Below is a small trained network, with its code and all its weights. Each question gives an input and a class and asks what happens when units are switched off, that is, made to give their printed mean instead of their output.

import numpy as np


def w(rows, s, z=0):
    codes = np.array(rows[::2]) - 128.0
    scale = np.full(codes.shape[1], s)
    scale[-1] = z or s
    return codes * scale


def norm(h):
    return h / np.sqrt((h * h).mean(-1, keepdims=True) + 1e-5)


def f(y):
    return y / 2 * (1 + np.tanh(0.7978845608 * (y + 0.044715 * y**3)))


def log_softmax(a):
    a = a - a.max(-1, keepdims=True)
    return a - np.log(np.exp(a).sum(-1, keepdims=True))


def net(x, mask):
    res = np.array(x, float).reshape(1, 5) / 4 @ E
    u = 0
    for l in range(3):
        y = f(norm(res) @ A[l][:, :-1].T + A[l][:, -1])
        res = res + np.where(mask[u : u + 9], y, B[l][:, -1]) @ B[l][:, :-1]
        u += 9
    return log_softmax(norm(res)[-1] @ U[:, :-1].T + U[:, -1])


A, B = {}, {}
E = w([
[107,83,51,81,167,204,112,89,111,111,105],'x0',
[90,222,150,118,138,114,132,6,12,255,172],'x1',
[119,62,104,193,137,111,195,140,141,176,114],'x2',
[152,65,215,112,123,172,90,128,117,168,53],'x3',
[196,68,150,80,100,127,185,58,127,76,220],'x4',
],0.0074)
A[0] = w([
[158,163,130,142,141,123,99,122,185,167,172,80],'L0N1',
[142,231,149,67,177,154,11,163,131,87,149,90],'L0N2',
[143,165,88,180,173,127,83,189,123,187,55,55],'L0N3',
[37,203,3,151,120,92,174,108,225,82,169,81],'L0N4',
[154,56,88,134,179,107,237,220,59,216,118,3],'L0N5',
[148,167,150,145,147,153,165,75,56,178,167,148],'L0N6',
[61,191,92,159,133,192,133,190,151,156,82,88],'L0N7',
[87,90,34,63,205,215,146,129,128,165,130,77],'L0N8',
[127,163,145,151,101,62,152,201,132,162,136,113],'L0N9',
],0.006,0.0059)
B[0] = w([
[180,70,118,93,161,116,109,141,121,170,115,112],'L0N1',
[112,153,199,82,143,141,107,150,200,134,220,199],'L0N2',
[101,124,159,15,127,88,170,34,208,121,106,183],'L0N3',
[133,144,98,37,175,118,175,201,77,109,149,218],'L0N4',
[98,120,194,106,207,190,149,122,135,167,194,138],'L0N5',
[135,142,57,119,86,174,139,184,202,97,98,254],'L0N6',
[36,132,128,137,41,90,167,101,193,112,155,189],'L0N7',
[175,61,126,147,162,13,1,108,110,122,143,178],'L0N8',
[180,111,118,94,135,77,82,134,140,116,149,168],'L0N9',
],0.0091,0.0044)
A[1] = w([
[131,55,63,173,204,86,193,144,185,227,124,68],'L1N1',
[84,108,144,214,255,74,231,133,142,161,112,158],'L1N2',
[102,39,196,178,132,169,121,145,76,180,81,73],'L1N3',
[140,74,143,144,126,169,130,162,83,162,46,100],'L1N4',
[205,165,187,192,86,3,140,191,122,182,137,2],'L1N5',
[133,92,132,98,98,168,135,148,179,43,150,204],'L1N6',
[106,144,71,190,161,111,113,179,162,48,126,184],'L1N7',
[145,108,218,61,148,177,102,77,186,147,52,107],'L1N8',
[166,118,230,114,107,113,110,149,84,135,33,86],'L1N9',
],0.0067,0.0033)
B[1] = w([
[148,200,249,114,125,237,68,136,201,112,212,188],'L1N1',
[99,211,198,29,139,165,62,112,133,94,163,175],'L1N2',
[70,179,198,38,67,79,145,99,18,68,172,159],'L1N3',
[122,169,43,122,91,175,114,224,66,71,100,149],'L1N4',
[181,136,1,107,147,75,23,64,157,59,147,162],'L1N5',
[138,210,254,187,131,163,161,96,157,89,42,254],'L1N6',
[164,127,116,151,30,113,93,179,75,68,65,200],'L1N7',
[142,170,61,60,166,64,210,221,50,111,194,215],'L1N8',
[61,31,6,109,79,145,107,154,52,65,176,164],'L1N9',
],0.007,0.0059)
A[2] = w([
[149,202,87,84,130,122,106,113,120,220,133,125],'L2N1',
[72,74,97,126,218,190,92,114,125,128,69,139],'L2N2',
[227,96,163,115,100,163,219,44,109,88,149,68],'L2N3',
[174,218,142,121,126,123,176,158,144,113,127,210],'L2N4',
[97,150,133,128,140,129,83,182,144,177,58,79],'L2N5',
[127,147,99,172,78,165,131,58,79,202,146,108],'L2N6',
[142,122,151,116,98,115,1,129,113,78,125,254],'L2N7',
[141,121,126,84,130,66,159,76,163,126,97,166],'L2N8',
[143,131,90,114,151,161,111,167,171,120,191,136],'L2N9',
],0.0094,0.0035)
B[2] = w([
[170,76,178,181,104,141,132,169,159,1,72,208],'L2N1',
[170,116,89,109,111,84,38,92,142,106,208,136],'L2N2',
[10,215,87,105,98,7,96,162,238,175,136,194],'L2N3',
[91,35,124,132,161,207,127,105,52,201,108,254],'L2N4',
[92,193,68,129,107,43,195,94,244,152,137,150],'L2N5',
[223,124,173,202,114,153,136,218,179,54,41,155],'L2N6',
[191,121,122,189,158,146,135,31,84,218,162,231],'L2N7',
[115,59,72,117,165,20,135,90,115,178,59,155],'L2N8',
[158,81,209,87,99,132,119,95,89,130,147,171],'L2N9',
],0.0082,0.0094)
U = w([
[61,177,141,104,97,38,150,109,228,123,107,153],'0',
[213,127,164,193,93,186,159,155,157,50,34,162],'1',
[210,96,109,137,143,65,38,62,115,112,161,161],'2',
[128,162,247,98,142,191,129,101,138,127,188,170],'3',
[121,128,95,72,111,105,178,191,30,73,164,169],'4',
[113,94,128,160,173,146,189,93,106,210,100,126],'5',
[138,168,71,174,181,149,143,161,126,160,133,2],'6',
[110,129,76,189,166,146,144,145,115,140,138,3],'7',
],0.014,0.0057)

Each question gives the input, the list of numbers given to net, and the class t.
The units are the neurons (one row each of A and B). Each row of codes is followed by its name. A weight is (code - 128) times the scale printed after its matrix; where a second scale follows, it is the last column's (A, B and U).
mask holds one flag per neuron, layer by layer. A switched-off neuron (its flag False) gives its mean, the last column of its row in B, instead of its output. The means were averaged over made-up inputs and are rounded, as every weight is.
A unit's drop is (log p(t) with every unit on - log p(t) with that unit switched off) / (log p(t) with every unit on - log p(t) with every unit switched off).
The circuit of an input: a set's keep is (log p(t) with only the set's units on - log p(t) with every unit switched off) / (log p(t) with every unit on - log p(t) with every unit switched off). Starting from the 12 units with the biggest drops (on a tie, the unit counted first), units are removed one at a time, each time the one whose removal leaves the highest keep (on an exact tie, the one counted first), for as long as the keep stays at least 0.8.
units of the circuit, in order: the units of the circuit, biggest drop first
top k neurons: the k neurons with the biggest drops, biggest first
k most important neurons of layer l: the k neurons of layer l with the biggest drops, biggest first
input [2,6,5,7,3], class 4: top 4 neurons -> (L1N3 L1N8 L0N7 L1N4)
input [3,6,-4,-8,-7], class 4: top 3 neurons -> (L0N4 L2N3 L1N6)
input [-2,-4,7,-6,6], class 3: units of the circuit, in order -> (L1N1 L1N2 L0N6)
input [7,8,-8,-3,7], class 1: top 2 neurons -> (L2N6 L2N1)
input [-6,-4,7,4,-5], class 3: top neuron -> (L1N1)
input [-7,4,-4,-5,6], class 2: units of the circuit, in order -> (L1N5 L0N3)
input [-1,-2,8,7,0], class 3: 2 most important neurons of layer 1 -> (L1N1 L1N2)
input [-8,8,-2,-7,1], class 1: top 2 neurons -> (L2N1 L0N8)
input [4,4,-4,3,-2], class 1: 2 most important neurons of layer 0 -> (L0N6 L0N4)
input [6,-4,-1,-6,-1], class 2: top 2 neurons -> (L0N8 L1N8)
input [-8,0,2,7,-2], class 2: top 3 neurons -> (L1N5 L0N9 L2N7)
input [-7,-1,8,6,1], class 3: top 4 neurons -> (L0N5 L1N1 L1N2 L0N8)
input [7,-5,7,-5,5], class 2: top 2 neurons -> (L0N8 L0N6)
input [3,8,-3,-3,7], class 1: most important neuron of layer 2 -> (L2N6)
input [5,-5,-4,4,6], class 0: top 3 neurons -> (L2N3 L1N6 L0N6)
input [-3,7,5,1,-7], class 0: 2 most important neurons of layer 2 -> (L2N5 L2N7)
input [4,-1,-7,8,7], class 4: 3 most important neurons of layer 1 -> (L1N8 L1N9 L1N1)
input [2,6,5,-7,-6], class 4: top 2 neurons -> (L0N4 L2N3)
input [6,-6,-8,-6,4], class 3: units of the circuit, in order -> (L1N6 L2N1 L0N6)
input [-7,-3,-4,-3,2], class 2: top neuron -> (L1N5)
input [-1,-4,4,-7,7], class 0: top 2 neurons -> (L2N3 L1N8)
input [6,5,6,-3,4], class 2: 3 most important neurons of layer 1 -> (L1N6 L1N8 L1N3)
input [-7,8,8,7,-1], class 1: 2 most important neurons of layer 2 -> (L2N1 L2N6)
input [-8,-5,-5,-2,7], class 2: 3 most important neurons of layer 0 -> (L0N3 L0N6 L0N7)
input [-1,7,2,8,-6], class 4: 2 most important neurons of layer 2 -> (L2N3 L2N7)
